Where the symbols take the objects:
z715: m>z562, w>z248, s>z49, i>z668, d>z685, e>z17, c>z993
z243: m>z418, w>z84, s>z906, i>z780, d>z186, e>z523, c>z404
z685: m>z911, w>none, s>none, i>z212, d>z715, e>z853, c>z89
z935: m>z619, w>z256, s>z818, i>z993, d>z888, e>z631, c>z668
z873: m>z473, w>z10, s>z711, i>z848, d>z843, e>z380, c>z69
z152: m>z561, w>z753, s>z943, i>z530, d>z294, e>z875, c>z695
z788: m>z818, w>z842, s>z619, i>z96, d>z380, e>z843, c>z169
z223: m>z673, w>z754, s>z529, i>z380, d>z96, e>z848, c>z692
z674: m>z544, w>z649, s>z17, i>z845, d>z148, e>z49, c>z115
z810: m>z508, w>z96, s>z343, i>z842, d>z754, e>z969, c>z653
z42: m>z169, w>z782, s>z668, i>z49, d>z239, e>z845, c>z818
z888: m>z82, w>z43, s>z171, i>z89, d>z935, e>z926, c>z212
z544: m>z674, w>z530, s>z477, i>z753, d>z658, e>z73, c>z349
z96: m>z907, w>z810, s>z131, i>z788, d>z223, e>z349, c>z73
z668: m>z650, w>z509, s>z42, i>z715, d>z212, e>z321, c>z935
z754: m>none, w>z223, s>z714, i>z340, d>z810, e>z820, c>none
z530: m>z649, w>z544, s>z569, i>z152, d>z684, e>z653, c>z969
z993: m>z131, w>z625, s>z907, i>z935, d>z89, e>z216, c>z715
z89: m>z529, w>z495, s>z673, i>z888, d>z993, e>z687, c>z685
z843: m>z13, w>z695, s>z629, i>z349, d>z873, e>z788, c>z753
z631: m>z629, w>z147, s>z13, i>z216, d>z926, e>z935, c>z321
z323: m>z216, w>z315, s>z349, i>z629, d>z472, e>z131, c>z477
z212: m>z45, w>z523, s>z239, i>z685, d>z668, e>z84, c>z888
z486: m>z239, w>z756, s>z45, i>z692, d>z169, e>z69, c>z380
z853: m>z874, w>z780, s>z148, i>z84, d>z17, e>z685, c>z687
z839: m>z315, w>z216, s>z772, i>z147, d>z268, e>z625, c>z281
z82: m>z888, w>z222, s>z380, i>z529, d>z619, e>z711, c>z45
z780: m>z744, w>z853, s>none, i>z243, d>z281, e>none, c>z268
z593: m>z404, w>z711, s>z10, i>z425, d>z967, e>z222, c>z418
z30: m>z509, w>z650, s>z875, i>z835, d>z661, e>z943, c>z247
z926: m>z711, w>z404, s>z473, i>z687, d>z631, e>z888, c>z84
z658: m>z148, w>z684, s>z874, i>z69, d>z544, e>z692, c>z848
z84: m>z87, w>z243, s>z680, i>z853, d>z321, e>z212, c>z926
z680: m>z69, w>z906, s>z84, i>z148, d>z845, e>z239, c>z473
z13: m>z843, w>z876, s>z631, i>z115, d>z473, e>z818, c>z845
z875: m>z782, w>z169, s>z30, i>z653, d>z756, e>z152, c>z842
z874: m>z853, w>z744, s>z658, i>z87, d>z477, e>z911, c>z472
z911: m>z685, w>z475, s>z692, i>z45, d>z562, e>z874, c>z529
z848: m>z391, w>z820, s>z472, i>z873, d>z349, e>z223, c>z658
z516: m>z842, w>z818, s>z256, i>z508, d>z288, e>z876, c>z782
z714: m>z495, w>z529, s>z754, i>z222, d>z343, e>z425, c>z475
z294: m>z906, w>z69, s>z418, i>z684, d>z152, e>z756, c>z10
z673: m>z223, w>none, s>z89, i>z171, d>z907, e>z391, c>none
z404: m>z593, w>z926, s>z435, i>z268, d>z147, e>z43, c>z243
z772: m>z969, w>z115, s>z839, i>z876, d>z964, e>z508, c>z649
z321: m>z496, w>z186, s>z845, i>z17, d>z84, e>z668, c>z631
z619: m>z935, w>z247, s>z788, i>z131, d>z82, e>z629, c>z650
z744: m>z780, w>z874, s>z684, i>z418, d>z569, e>z475, c>z425
z782: m>z875, w>z42, s>z509, i>none, d>none, e>z561, c>z516
z625: m>z343, w>z993, s>z508, i>z256, d>z495, e>z839, c>z248
z561: m>z152, w>z845, s>z186, i>z649, d>z906, e>z782, c>z876
z495: m>z714, w>z89, s>none, i>z43, d>z625, e>z268, c>none
z147: m>z967, w>z631, s>z876, i>z839, d>z404, e>z256, c>z186
z649: m>z530, w>z674, s>z281, i>z561, d>none, e>none, c>z772
z684: m>none, w>z658, s>z744, i>z294, d>z530, e>none, c>z820
z711: m>z926, w>z593, s>z873, i>z472, d>z629, e>z82, c>z87
z248: m>z835, w>z715, s>none, i>z509, d>none, e>z281, c>z625
z509: m>z30, w>z668, s>z782, i>z248, d>z523, e>z186, c>z256
z186: m>z943, w>z321, s>z561, i>z281, d>z243, e>z509, c>z147
z43: m>z222, w>z888, s>z288, i>z495, d>z256, e>z404, c>z523
z661: m>z523, w>z45, s>z756, i>z475, d>z30, e>z418, c>z222
z288: m>z340, w>z171, s>z43, i>none, d>z516, e>z435, c>none
z477: m>z17, w>z569, s>z544, i>z496, d>z874, e>z562, c>z323
z907: m>z96, w>z508, s>z993, i>z818, d>z673, e>z115, c>z49
z340: m>z288, w>z380, s>z222, i>z754, d>z842, e>z10, c>z756
z148: m>z658, w>none, s>z853, i>z680, d>z674, e>none, c>z391
z529: m>z89, w>z714, s>z223, i>z82, d>z131, e>z472, c>z911
z435: m>z10, w>z473, s>z404, i>z964, d>z876, e>z288, c>z906
z49: m>z73, w>none, s>z715, i>z42, d>none, e>z674, c>z907
z45: m>z212, w>z661, s>z486, i>z911, d>z650, e>z87, c>z82
z349: m>z115, w>z969, s>z323, i>z843, d>z848, e>z96, c>z544
z687: m>z472, w>z268, s>z391, i>z926, d>z216, e>z89, c>z853
z569: m>z281, w>z477, s>z530, i>z943, d>z744, e>z835, c>z315
z380: m>z171, w>z340, s>z82, i>z223, d>z788, e>z873, c>z486
z967: m>z147, w>z629, s>z695, i>z315, d>z593, e>z247, c>z943
z10: m>z435, w>z873, s>z593, i>z820, d>z695, e>z340, c>z294
z473: m>z873, w>z435, s>z926, i>z391, d>z13, e>z171, c>z680
z650: m>z668, w>z30, s>z169, i>z562, d>z45, e>z496, c>z619
z472: m>z687, w>z425, s>z848, i>z711, d>z323, e>z529, c>z874
z753: m>z845, w>z152, s>z496, i>z544, d>z69, e>z169, c>z843
z425: m>z268, w>z472, s>z820, i>z593, d>z315, e>z714, c>z744
z131: m>z993, w>z343, s>z96, i>z619, d>z529, e>z323, c>z562
z475: m>none, w>z911, s>none, i>z661, d>z835, e>z744, c>z714
z562: m>z715, w>z835, s>z73, i>z650, d>z911, e>z477, c>z131
z73: m>z49, w>z653, s>z562, i>z169, d>z692, e>z544, c>z96
z169: m>z42, w>z875, s>z650, i>z73, d>z486, e>z753, c>z788
z281: m>z569, w>z17, s>z649, i>z186, d>z780, e>z248, c>z839
z222: m>z43, w>z82, s>z340, i>z714, d>z247, e>z593, c>z661
z820: m>z964, w>z848, s>z425, i>z10, d>z969, e>z754, c>z684
z17: m>z477, w>z281, s>z674, i>z321, d>z853, e>z715, c>z216
z906: m>z294, w>z680, s>z243, i>none, d>z561, e>none, c>z435
z835: m>z248, w>z562, s>z653, i>z30, d>z475, e>z569, c>z343
z876: m>z695, w>z13, s>z147, i>z772, d>z435, e>z516, c>z561
z692: m>none, w>none, s>z911, i>z486, d>z73, e>z658, c>z223
z87: m>z84, w>z418, s>z69, i>z874, d>z496, e>z45, c>z711
z842: m>z516, w>z788, s>z247, i>z810, d>z340, e>z695, c>z875
z695: m>z876, w>z843, s>z967, i>z969, d>z10, e>z842, c>z152
z756: m>none, w>z486, s>z661, i>none, d>z875, e>z294, c>z340
z216: m>z323, w>z839, s>z115, i>z631, d>z687, e>z993, c>z17
z115: m>z349, w>z772, s>z216, i>z13, d>z391, e>z907, c>z674
z343: m>z625, w>z131, s>z810, i>z247, d>z714, e>z315, c>z835
z315: m>z839, w>z323, s>z969, i>z967, d>z425, e>z343, c>z569
z171: m>z380, w>z288, s>z888, i>z673, d>z818, e>z473, c>z239
z523: m>z661, w>z212, s>none, i>none, d>z509, e>z243, c>z43
z653: m>none, w>z73, s>z835, i>z875, d>none, e>z530, c>z810
z239: m>z486, w>none, s>z212, i>none, d>z42, e>z680, c>z171
z256: m>z247, w>z935, s>z516, i>z625, d>z43, e>z147, c>z509
z391: m>z848, w>z964, s>z687, i>z473, d>z115, e>z673, c>z148
z418: m>z243, w>z87, s>z294, i>z744, d>z943, e>z661, c>z593
z69: m>z680, w>z294, s>z87, i>z658, d>z753, e>z486, c>z873
z964: m>z820, w>z391, s>z268, i>z435, d>z772, e>none, c>none
z268: m>z425, w>z687, s>z964, i>z404, d>z839, e>z495, c>z780
z845: m>z753, w>z561, s>z321, i>z674, d>z680, e>z42, c>z13
z629: m>z631, w>z967, s>z843, i>z323, d>z711, e>z619, c>z496
z818: m>z788, w>z516, s>z935, i>z907, d>z171, e>z13, c>z42
z247: m>z256, w>z619, s>z842, i>z343, d>z222, e>z967, c>z30
z508: m>z810, w>z907, s>z625, i>z516, d>none, e>z772, c>none
z943: m>z186, w>z496, s>z152, i>z569, d>z418, e>z30, c>z967
z496: m>z321, w>z943, s>z753, i>z477, d>z87, e>z650, c>z629
z969: m>z772, w>z349, s>z315, i>z695, d>z820, e>z810, c>z530

In the rows, 498 stands for zero.

The rows follow the links: the fewer symbols apart two objects are, the more alike their rows tend to be.

Each row is also shifted at random along 6 hidden directions that mean nothing.

The rows of 90 objects, shuffled:
Each row is one object's numbers.
r1: 565	575	618	511	467	494	557	549	461	474	491	607	463	440	521	397	468	473	514	584	508	564	569	524	515	506	489	555	569	416	399	521
r2: 520	583	555	365	505	549	522	574	466	458	438	549	509	419	426	384	549	619	526	490	547	550	562	466	543	466	562	483	451	488	510	441
r3: 444	406	582	462	473	583	511	608	482	485	406	487	412	539	424	412	527	465	530	558	380	482	541	507	423	451	411	564	481	491	387	544
r4: 461	449	550	526	513	413	468	512	509	462	414	606	527	487	414	402	569	526	451	460	608	542	469	509	429	517	485	506	506	568	370	449
r5: 687	553	449	468	435	483	497	396	646	536	457	486	427	448	480	598	459	688	520	415	624	575	407	452	611	495	515	473	548	413	535	505
r6: 536	439	518	522	507	576	544	605	547	479	406	440	463	617	422	489	556	508	497	460	431	506	445	403	540	432	490	499	482	560	525	549
r7: 523	579	418	475	511	600	473	461	507	529	597	469	531	494	541	501	483	499	495	554	440	467	386	419	629	495	550	470	489	436	597	528
r8: 413	516	551	518	489	415	524	499	614	516	525	505	422	552	440	553	428	473	415	412	549	519	507	474	498	332	488	504	554	558	450	587
r9: 407	578	515	581	516	577	592	582	375	500	566	536	571	453	504	460	440	317	522	609	348	537	449	518	491	475	579	561	427	459	588	573
r10: 468	436	348	530	511	536	435	471	478	492	378	479	603	541	453	507	557	463	502	486	414	471	312	487	480	576	556	472	427	520	554	432
r11: 516	439	417	481	516	578	408	501	500	557	551	377	477	537	561	553	468	429	491	509	429	394	561	472	490	494	448	531	508	501	530	490
r12: 620	412	461	423	434	631	454	306	465	529	616	456	488	512	510	375	456	493	444	551	527	427	469	442	451	547	510	534	461	401	536	534
r13: 520	641	405	598	535	458	533	463	568	459	441	562	590	386	568	527	504	621	497	495	695	564	550	462	635	575	491	478	549	432	517	382
r14: 374	486	428	501	520	556	430	569	523	503	450	422	447	537	504	574	529	467	569	487	365	458	436	485	509	513	507	533	513	493	501	497
r15: 409	624	366	428	472	571	527	556	504	500	327	470	485	382	548	595	453	609	654	530	558	499	469	501	564	561	469	539	446	388	545	381
r16: 584	368	565	456	395	615	541	491	428	532	447	452	406	471	494	436	552	539	545	590	443	454	621	567	407	569	484	570	487	428	476	535
r17: 330	470	445	467	466	507	495	402	435	477	478	480	566	473	510	486	588	551	510	492	506	511	332	500	540	592	563	412	446	504	617	453
r18: 495	508	469	478	546	343	421	640	427	483	376	550	496	489	545	595	535	481	607	460	454	512	379	545	488	487	434	409	501	567	354	432
r19: 681	530	433	458	445	434	419	438	679	531	511	487	423	440	472	606	441	563	453	354	618	497	595	517	437	497	578	581	560	454	475	503
r20: 614	472	480	451	499	521	454	565	497	465	467	534	540	508	362	419	498	439	432	452	452	512	453	514	413	456	635	560	392	528	550	489
r21: 591	518	504	580	441	455	593	370	687	526	524	477	454	486	503	604	526	710	436	428	692	544	638	461	582	530	499	493	606	444	577	555
r22: 456	567	524	537	568	539	516	510	482	491	678	479	547	465	541	448	552	521	434	550	532	444	710	453	601	466	555	430	453	544	632	485
r23: 492	516	590	555	545	355	509	744	380	465	480	540	439	530	548	564	511	327	589	493	291	502	478	601	442	437	481	473	527	607	378	538
r24: 301	687	519	582	597	378	517	723	521	412	385	648	592	444	513	514	592	499	569	454	481	607	503	515	569	468	547	440	521	561	436	425
r25: 637	559	495	563	498	571	589	598	446	515	654	408	441	474	570	536	460	404	512	592	333	421	672	542	481	477	562	576	479	477	602	617
r26: 412	482	425	541	541	526	495	654	528	492	314	465	534	498	499	557	555	533	551	525	510	488	564	488	525	519	447	487	449	526	506	386
r27: 535	583	536	439	495	612	575	487	460	521	525	507	539	476	404	393	410	413	506	561	502	563	412	409	541	401	511	511	427	443	544	505
r28: 445	497	518	441	444	547	517	418	544	498	433	561	512	479	363	442	588	708	510	424	628	530	414	464	564	548	571	429	465	479	595	442
r29: 375	513	580	495	413	458	630	513	471	508	391	564	448	470	495	522	407	498	534	540	592	627	483	515	484	467	374	563	505	435	373	556
r30: 731	525	463	399	481	575	570	533	476	552	378	426	514	459	387	540	400	503	531	527	514	537	431	433	492	415	472	534	365	521	559	517
r31: 569	558	503	604	524	385	540	504	476	460	525	595	570	398	546	531	593	553	501	456	531	554	583	564	503	576	628	453	515	518	588	473
r32: 220	664	536	553	521	468	538	599	474	483	485	602	506	387	651	457	517	496	561	571	558	538	600	526	593	564	428	551	618	389	410	445
r33: 484	443	523	446	388	434	553	394	421	544	511	557	459	426	484	522	371	478	469	526	604	546	542	574	380	486	493	610	452	448	439	564
r34: 437	579	456	428	438	521	494	509	424	547	628	413	434	436	545	597	379	424	497	534	388	445	557	537	472	440	575	546	444	435	591	597
r35: 361	573	410	550	501	436	449	553	577	525	403	497	465	481	585	597	461	523	544	464	524	532	423	512	514	528	458	546	612	444	402	462
r36: 492	493	573	421	565	562	476	523	472	496	604	489	530	585	373	389	413	372	453	516	464	506	383	413	504	308	512	445	406	580	499	521
r37: 442	508	579	577	495	463	589	493	461	507	656	470	407	524	630	567	456	422	487	574	385	482	561	508	503	489	453	509	605	462	482	649
r38: 585	430	600	444	487	401	474	506	499	506	496	509	432	622	455	476	514	502	483	459	501	496	415	500	526	402	385	378	519	609	380	520
r39: 423	486	453	407	430	634	440	499	488	490	417	558	482	407	437	371	431	399	517	527	463	497	492	504	373	571	519	692	467	371	396	427
r40: 523	579	434	581	488	514	612	659	474	474	359	497	504	390	525	589	581	532	559	520	421	537	609	555	504	572	580	526	441	489	617	473
r41: 455	520	327	495	563	573	403	388	514	521	507	411	617	509	498	477	406	415	449	501	552	460	398	396	534	483	509	519	433	469	565	433
r42: 518	454	501	556	466	472	539	430	621	533	517	481	440	549	457	553	388	444	433	451	541	509	469	484	431	439	475	595	541	490	460	579
r43: 544	393	454	363	444	536	383	414	479	509	471	531	484	532	373	411	538	515	462	423	462	492	318	515	392	542	572	512	443	468	511	479
r44: 684	554	446	458	494	630	436	522	581	494	490	520	496	463	400	420	483	435	439	491	441	529	598	445	421	510	639	655	495	383	540	494
r45: 489	407	493	459	453	571	547	397	461	502	415	546	535	496	406	418	518	557	512	508	492	529	368	487	452	558	547	521	440	418	567	516
r46: 491	556	535	635	576	464	470	589	509	437	546	553	505	476	618	413	558	395	466	524	458	475	713	538	526	579	484	559	630	468	385	467
r47: 483	423	481	416	456	493	420	576	582	475	270	506	421	485	401	538	682	689	556	365	504	470	532	564	418	619	564	480	491	511	443	429
r48: 406	471	477	581	551	407	419	516	532	451	471	576	522	521	587	476	609	489	505	487	460	507	417	524	536	602	496	440	617	498	423	438
r49: 421	475	478	447	477	524	497	503	607	474	426	482	450	472	413	510	504	591	444	445	616	465	735	486	437	500	513	568	478	519	481	448
r50: 640	527	417	419	451	400	451	399	389	554	514	500	492	464	539	664	398	471	533	442	487	461	249	535	487	495	514	420	451	493	520	534
r51: 414	488	588	489	488	506	538	658	528	484	423	470	440	520	355	478	530	489	504	460	436	518	576	529	398	414	561	555	434	565	508	548
r52: 465	564	591	629	501	386	606	619	474	492	537	536	480	420	552	620	542	496	513	496	497	521	695	603	484	525	544	506	507	528	518	557
r53: 591	571	437	532	497	540	593	612	388	530	428	443	528	421	508	573	463	449	580	583	465	478	532	501	492	492	520	546	374	517	590	462
r54: 357	551	471	534	582	512	499	615	570	494	570	390	481	580	471	563	510	494	488	424	438	463	558	435	586	358	547	424	494	620	566	517
r55: 533	542	494	610	593	436	470	604	416	462	430	555	618	522	518	463	445	299	502	522	426	558	355	482	542	453	471	457	485	609	437	439
r56: 423	431	618	512	487	404	502	532	523	493	431	552	467	515	483	510	537	559	482	460	582	537	625	567	405	516	443	541	536	543	363	503
r57: 381	574	504	516	526	539	429	373	704	511	626	507	448	544	494	462	434	506	416	421	578	533	490	412	595	429	485	548	661	396	437	562
r58: 637	451	586	401	471	526	580	542	375	535	483	445	481	505	407	460	450	494	505	537	464	509	471	521	406	408	492	470	342	535	520	549
r59: 514	678	385	505	606	579	416	632	617	465	465	484	574	504	513	484	557	564	544	454	553	483	445	352	750	433	497	371	511	544	552	377
r60: 508	595	629	541	541	433	530	608	502	477	556	621	496	517	390	418	462	326	446	477	431	585	523	503	440	360	546	555	513	537	466	575
r61: 795	555	459	600	527	424	499	567	652	457	321	632	540	444	421	484	604	559	436	375	604	598	578	534	449	600	620	585	524	496	499	418
r62: 456	496	608	427	492	536	558	551	429	457	447	534	539	473	405	377	551	575	534	522	527	573	466	461	568	469	497	410	415	535	514	445
r63: 605	435	501	489	446	496	428	461	480	469	391	638	508	423	499	401	452	396	471	532	512	547	508	576	309	600	513	679	534	372	349	440
r64: 753	445	484	430	464	596	513	423	605	528	498	423	449	508	458	536	546	685	489	468	504	478	515	441	562	508	523	447	503	477	626	541
r65: 429	570	393	502	548	596	402	567	497	474	479	500	539	464	535	472	478	354	517	526	348	474	431	491	450	541	584	585	481	423	512	474
r66: 499	515	516	492	493	509	451	466	597	538	560	460	422	612	486	542	336	424	441	455	475	517	330	420	546	332	389	513	568	496	415	617
r67: 352	502	453	481	448	499	524	509	448	495	481	464	476	429	481	614	482	550	577	506	500	469	526	526	479	526	556	492	424	481	600	531
r68: 667	463	420	499	504	503	412	535	449	507	597	421	475	518	474	572	492	370	485	439	334	381	558	543	392	468	599	532	441	530	564	538
r69: 387	362	483	439	451	565	464	436	506	528	378	448	451	567	450	474	444	469	476	522	515	472	462	452	399	499	423	576	485	466	470	480
r70: 554	473	561	398	484	526	476	620	490	498	485	466	427	546	393	477	543	526	551	487	448	470	592	500	456	451	489	494	440	557	447	496
r71: 192	498	536	465	506	607	512	437	362	476	510	507	510	530	586	402	542	518	607	626	435	464	338	482	614	559	396	388	521	426	455	458
r72: 609	511	426	394	382	637	474	346	509	552	528	505	485	397	450	432	414	466	453	510	509	494	444	520	366	595	589	658	462	303	545	535
r73: 531	443	472	530	487	564	466	538	581	470	445	522	532	524	393	410	563	514	453	496	455	522	529	484	417	560	593	602	471	471	571	485
r74: 379	595	584	560	523	478	568	541	469	456	526	574	510	480	613	468	595	535	546	543	437	555	430	496	651	535	481	377	622	481	456	530
r75: 430	485	439	505	589	501	400	439	512	478	586	450	555	582	466	493	557	499	469	445	466	439	408	445	596	458	576	351	474	559	630	490
r76: 295	462	456	561	464	461	560	336	467	548	578	436	486	466	662	572	364	477	504	550	585	492	523	493	508	534	396	515	550	420	481	525
r77: 740	418	437	583	531	418	432	502	515	494	494	468	484	541	581	558	523	453	517	475	460	419	559	549	497	570	450	487	574	570	437	446
r78: 441	502	409	497	538	563	509	447	454	492	392	498	597	446	530	455	571	632	558	537	591	496	423	446	594	613	494	431	419	460	611	369
r79: 535	542	457	277	401	572	515	508	401	522	482	468	440	433	410	524	336	467	589	521	499	525	314	467	464	363	460	499	370	479	518	525
r80: 491	486	313	496	492	417	340	315	501	463	474	581	572	409	532	552	380	448	438	411	666	495	462	550	382	608	514	582	492	451	496	344
r81: 623	519	524	525	453	475	556	390	518	492	451	600	523	469	449	473	479	555	441	510	562	607	354	514	511	506	528	468	515	441	511	519
r82: 589	484	466	434	457	578	487	538	599	521	461	424	419	520	429	525	455	491	497	477	429	489	495	450	448	442	530	572	518	451	489	533
r83: 319	320	402	485	492	543	430	389	491	540	512	351	478	623	496	555	403	402	499	503	395	473	214	427	482	466	427	449	452	516	542	548
r84: 376	389	534	500	493	593	481	472	503	456	399	517	531	559	417	339	555	476	453	542	485	525	467	444	427	529	477	544	479	526	463	437
r85: 766	459	537	434	458	477	533	493	473	487	402	483	492	580	490	527	520	629	591	489	556	555	260	466	633	474	370	342	474	573	474	519
r86: 613	621	277	475	625	549	365	428	676	470	482	416	610	461	458	552	516	638	400	379	677	442	546	345	679	455	577	375	452	594	672	333
r87: 634	491	433	455	424	464	438	513	573	506	248	548	491	438	493	558	475	561	531	449	588	545	457	531	446	566	427	564	527	442	358	376
r88: 546	522	572	534	575	477	543	590	477	452	398	611	560	583	438	393	489	431	502	531	505	598	385	451	521	451	435	503	520	557	388	469
r89: 587	480	532	582	498	455	535	444	470	529	641	448	484	513	643	534	491	482	508	564	459	421	618	520	523	519	415	458	546	457	485	569
r90: 497	599	630	549	501	479	633	590	467	487	452	635	529	458	465	399	464	461	531	559	510	633	479	482	547	419	440	530	491	489	432	513

Some objects, each with its row:
z569 r87
z115 r65
z349 r14
z843 r83
z658 r37
z87 r76
z711 r53
z874 r89
z714 r79
z668 r80
z147 r84
z239 r31
z684 r5
z888 r22
z782 r60
z418 r29
z876 r73
z486 r52
z692 r50
z171 r17
z744 r85
z653 r19
z631 r41
z281 r63
z288 r28
z186 r88
z788 r54
z562 r18
z380 r67

Row, symbols taken left to right, then the row they reach:
r62 m s s c: r33
r6 c c s: r69
r25 w d e e: r82
r1 c e i m: r58
r20 d w s d w: r36
r38 i m e d: r90
r21 d m w w: r61
r39 c w w c m: r3
r48 c w w c m: r35
r68 d m m: r34
r10 e w d e s: r27
r51 e c m i: r57
r13 i i d: r55
r64 m s s: r72
r40 s i: r15
r77 d c m: r71
r75 s c w: r4
r44 i d: r45
r78 i w: r12
r56 e c e: r49

